Here is a tiny trained network, its code and every weight. The questions are about switching its units off for an input and a class, where a switched-off unit gives its printed mean instead of its output.

import numpy as np


def w(rows, s, z=0):
    codes = np.array(rows[::2]) - 128.0
    scale = np.full(codes.shape[1], s)
    scale[-1] = z or s
    return codes * scale


def f(y):
    return np.maximum(y, 0)


def log_softmax(a):
    a = a - a.max(-1, keepdims=True)
    return a - np.log(np.exp(a).sum(-1, keepdims=True))


def net(x, mask):
    res = np.array(x, float).reshape(1, 8) / 4 @ E
    y = f(res @ A[0][:, :-1].T + A[0][:, -1])
    res = res + np.where(mask, y, B[0][:, -1]) @ B[0][:, :-1]
    return log_softmax(res[-1] @ U[:, :-1].T + U[:, -1])


A, B = {}, {}
E = w([
[212,83,162,58,58,193,122,211,101,162,175],'x0',
[52,107,118,104,251,162,137,206,152,160,186],'x1',
[100,161,58,186,95,189,45,135,92,56,201],'x2',
[56,157,200,31,122,103,75,113,45,97,96],'x3',
[128,110,132,129,130,122,108,120,132,128,129],'x4',
[121,100,115,111,123,122,117,98,132,127,141],'x5',
[128,112,134,142,135,112,144,135,115,111,144],'x6',
[128,96,118,104,131,148,116,78,132,124,129],'x7',
],0.013)
A[0] = w([
[136,123,145,111,128,139,120,154,133,153,172,40],'N1',
[144,102,148,89,152,118,157,133,175,124,82,241],'N2',
[174,130,98,160,53,122,159,93,157,123,122,12],'N3',
[126,166,150,152,126,93,135,83,171,85,95,120],'N4',
[117,173,92,159,104,176,112,106,86,88,200,202],'N5',
[123,153,185,108,82,99,111,114,55,90,105,61],'N6',
[207,111,81,186,128,165,142,133,171,146,136,51],'N7',
[200,90,135,84,57,186,124,175,84,158,157,83],'N8',
[140,128,90,156,133,175,70,146,101,81,125,181],'N9',
[100,157,134,74,105,149,87,151,57,110,127,41],'N10',
[179,74,90,161,129,140,167,154,163,148,152,12],'N11',
[108,123,103,173,93,170,73,151,114,68,134,146],'N12',
[121,156,137,45,143,130,131,116,41,91,115,111],'N13',
[138,86,172,114,127,78,175,120,145,179,78,169],'N14',
[123,119,102,179,97,124,166,129,180,174,149,155],'N15',
[39,156,163,79,155,64,85,124,46,120,91,104],'N16',
[81,126,100,137,126,170,123,148,115,121,162,93],'N17',
[225,173,125,163,47,53,108,62,73,77,74,6],'N18',
[111,103,69,206,132,110,159,113,188,135,98,109],'N19',
[137,81,167,86,117,115,218,136,173,134,53,225],'N20',
[59,119,96,101,245,149,119,181,162,144,146,9],'N21',
[158,158,77,143,115,171,92,111,81,87,108,97],'N22',
[63,179,81,180,161,110,130,56,120,119,70,135],'N23',
],0.012,0.0024)
B[0] = w([
[110,121,145,145,173,168,143,104,122,73,192,163],'N1',
[153,73,124,100,81,41,110,160,160,173,156,185],'N2',
[167,127,114,99,138,181,88,139,53,121,123,197],'N3',
[82,151,139,126,190,95,95,102,113,117,170,183],'N4',
[91,137,112,103,107,44,151,149,157,170,71,205],'N5',
[182,90,120,150,145,194,134,152,146,117,92,193],'N6',
[237,134,74,86,89,192,153,78,182,116,112,200],'N7',
[37,232,235,255,191,51,73,42,150,37,237,240],'N8',
[103,110,109,133,115,70,185,155,146,141,92,187],'N9',
[166,101,100,143,87,157,178,140,172,134,142,190],'N10',
[157,134,113,136,89,177,153,143,129,102,135,190],'N11',
[53,147,92,57,51,52,179,190,189,201,60,195],'N12',
[168,139,92,137,113,182,137,119,171,130,140,192],'N13',
[59,133,129,83,51,59,206,192,152,184,57,207],'N14',
[142,113,119,147,100,158,134,84,146,147,108,181],'N15',
[166,98,129,151,69,230,194,83,204,77,120,223],'N16',
[78,106,117,75,114,119,130,202,103,165,108,170],'N17',
[117,125,141,84,163,185,56,183,11,184,178,253],'N18',
[128,149,152,182,118,213,165,78,189,100,118,195],'N19',
[82,142,113,74,122,73,135,155,127,111,91,219],'N20',
[122,93,134,91,207,176,48,173,5,164,165,228],'N21',
[118,107,115,81,144,100,122,156,143,161,130,181],'N22',
[74,157,173,195,200,59,133,90,153,60,211,223],'N23',
],0.0091,0.022)
U = w([
[106,132,104,84,102,10,142,151,152,174,66,158],'0',
[98,170,182,219,172,70,98,78,146,59,179,180],'1',
[181,125,99,145,100,225,144,100,178,100,107,8],'2',
[134,120,120,84,172,170,58,155,9,176,145,178],'3',
],0.013,0.0018)

Each question gives the input, the list of numbers given to net, and the class t.
The units are the neurons (one row each of A and B). Each row of codes is followed by its name. A weight is (code - 128) times the scale printed after its matrix; where a second scale follows, it is the last column's (A, B and U).
mask holds one flag per neuron, in row order. A switched-off neuron (its flag False) gives its mean, the last column of its row in B, instead of its output. The means were averaged over made-up inputs and are rounded, as every weight is.
A unit's drop is (log p(t) with every unit on - log p(t) with that unit switched off) / (log p(t) with every unit on - log p(t) with every unit switched off).
The circuit of an input: a set's keep is (log p(t) with only the set's units on - log p(t) with every unit switched off) / (log p(t) with every unit on - log p(t) with every unit switched off). Starting from the 12 units with the biggest drops (on a tie, the unit counted first), units are removed one at a time, each time the one whose removal leaves the highest keep (on an exact tie, the one counted first), for as long as the keep stays at least 0.8.
units of the circuit, in order: the units of the circuit, biggest drop first
most important unit: the unit with the biggest drop
k most important neurons: the k neurons with the biggest drops, biggest first
drop of u: that unit's drop, to one decimal
input [-2,-7,-6,-2,3,8,2,7], class 3: units of the circuit, in order => [N18]
input [-2,-8,7,-3,6,1,-6,-3], class 3: 3 most important neurons => [N18 N3 N14]
input [5,0,5,-5,-4,0,2,-1], class 0: 4 most important neurons => [N12 N5 N23 N16]
input [0,8,-5,-8,-8,-6,5,0], class 2: 2 most important neurons => [N18 N19]
input [3,-4,-6,-7,1,-6,4,-7], class 2: 2 most important neurons => [N7 N11]
input [0,3,1,4,0,-5,-3,-3], class 2: 2 most important neurons => [N18 N16]
input [-5,0,2,-6,8,-6,7,-1], class 2: 2 most important neurons => [N8 N7]
input [6,-7,5,-1,6,-3,5,-1], class 3: 2 most important neurons => [N18 N23]
input [-3,-2,0,-4,-3,3,-8,-2], class 2: 2 most important neurons => [N8 N7]
input [-5,5,1,6,0,1,-1,-5], class 2: 3 most important neurons => [N16 N8 N18]
input [4,5,5,0,-1,-3,7,-4], class 0: 3 most important neurons => [N18 N12 N5]
input [-5,-2,5,0,3,1,-5,-7], class 0: 3 most important neurons => [N8 N12 N5]
input [6,-4,1,2,-6,6,4,-1], class 1: drop of N8 => 3.6
input [8,5,-3,7,-4,7,-1,4], class 1: drop of N8 => 1.5
input [8,-2,-1,-7,-4,-1,-7,-5], class 1: drop of N8 => 3.9
input [4,2,-1,-3,-8,6,-7,4], class 1: most important unit => N8
